Below is a small trained network, with its code and all its weights. Each question gives an input and a class and asks what happens when units are switched off, that is, made to give their printed mean instead of their output.

import numpy as np


def w(rows, s, z=0):
    codes = np.array(rows[::2]) - 128.0
    scale = np.full(codes.shape[1], s)
    scale[-1] = z or s
    return codes * scale


def f(y):
    return y / 2 * (1 + np.tanh(0.7978845608 * (y + 0.044715 * y**3)))


def log_softmax(a):
    a = a - a.max(-1, keepdims=True)
    return a - np.log(np.exp(a).sum(-1, keepdims=True))


def net(x, mask):
    res = np.array(x, float).reshape(1, 4) / 4 @ E
    y = f(res @ A[0][:, :-1].T + A[0][:, -1])
    res = res + np.where(mask, y, B[0][:, -1]) @ B[0][:, :-1]
    return log_softmax(res[-1] @ U[:, :-1].T + U[:, -1])


A, B = {}, {}
E = w([
[114,220,62,101],'x0',
[150,54,59,116],'x1',
[60,175,108,11],'x2',
[195,144,195,87],'x3',
],0.012)
A[0] = w([
[57,141,185,90,87],'n0',
[10,104,150,80,216],'n1',
[89,90,33,173,170],'n2',
[119,118,213,176,174],'n3',
[17,84,115,76,236],'n4',
[165,90,225,85,204],'n5',
[154,127,78,239,253],'n6',
[122,166,96,200,137],'n7',
[255,177,140,153,255],'n8',
[92,93,136,20,172],'n9',
[135,109,240,201,173],'n10',
[186,75,104,92,152],'n11',
],0.01,0.005)
B[0] = w([
[171,212,95,148,173],'n0',
[241,239,43,105,227],'n1',
[60,87,31,203,227],'n2',
[240,142,216,172,198],'n3',
[206,211,13,140,238],'n4',
[128,135,173,70,235],'n5',
[75,84,148,200,254],'n6',
[110,122,153,204,174],'n7',
[21,87,254,76,223],'n8',
[109,152,34,52,233],'n9',
[225,110,221,188,234],'n10',
[66,56,108,86,185],'n11',
],0.0084,0.0096)
U = w([
[117,251,10,60,130],'0',
[103,46,133,2,62],'1',
[97,46,17,228,137],'2',
[181,109,233,165,1],'3',
[41,160,155,113,131],'4',
],0.01,0.003)

Each question gives the input, the list of numbers given to net, and the class t.
The units are the neurons (one row each of A and B). Each row of codes is followed by its name. A weight is (code - 128) times the scale printed after its matrix; where a second scale follows, it is the last column's (A, B and U).
mask holds one flag per neuron, in row order. A switched-off neuron (its flag False) gives its mean, the last column of its row in B, instead of its output. The means were averaged over made-up inputs and are rounded, as every weight is.
A unit's drop is (log p(t) with every unit on - log p(t) with that unit switched off) / (log p(t) with every unit on - log p(t) with every unit switched off).
The circuit of an input: a set's keep is (log p(t) with only the set's units on - log p(t) with every unit switched off) / (log p(t) with every unit on - log p(t) with every unit switched off). Starting from all 12 units, units are removed one at a time, each time the one whose removal leaves the highest keep (on an exact tie, the one counted first), for as long as the keep stays at least 0.8.
circuit, biggest first: the units of the circuit, biggest drop first
most important unit: the unit with the biggest drop
k most important neurons: the k neurons with the biggest drops, biggest first
drop of u: that unit's drop, to one decimal
input [2,-4,-1,-5], class 2: circuit, biggest first -> n9; n5
input [2,-3,0,-6], class 2: circuit, biggest first -> n9; n2
input [8,5,-4,4], class 4: circuit, biggest first -> n8; n4
input [-5,6,0,5], class 1: most important unit -> n11
input [-6,1,3,-7], class 0: 2 most important neurons -> n1; n4
input [-6,-2,-3,-6], class 3: 3 most important neurons -> n10; n3; n9
input [4,-6,-1,-2], class 4: 3 most important neurons -> n4; n10; n9
input [5,-1,-2,4], class 4: 3 most important neurons -> n10; n3; n8
input [4,-5,-2,1], class 3: 2 most important neurons -> n9; n2
input [5,5,1,-4], class 2: drop of n5 -> 0.1
input [4,7,-7,7], class 1: drop of n10 -> 0.1
input [5,-4,-3,-3], class 2: drop of n6 -> 0.1
input [-5,-5,-1,-6], class 3: drop of n3 -> 0.1
input [-2,-1,-6,-3], class 3: most important neuron -> n10
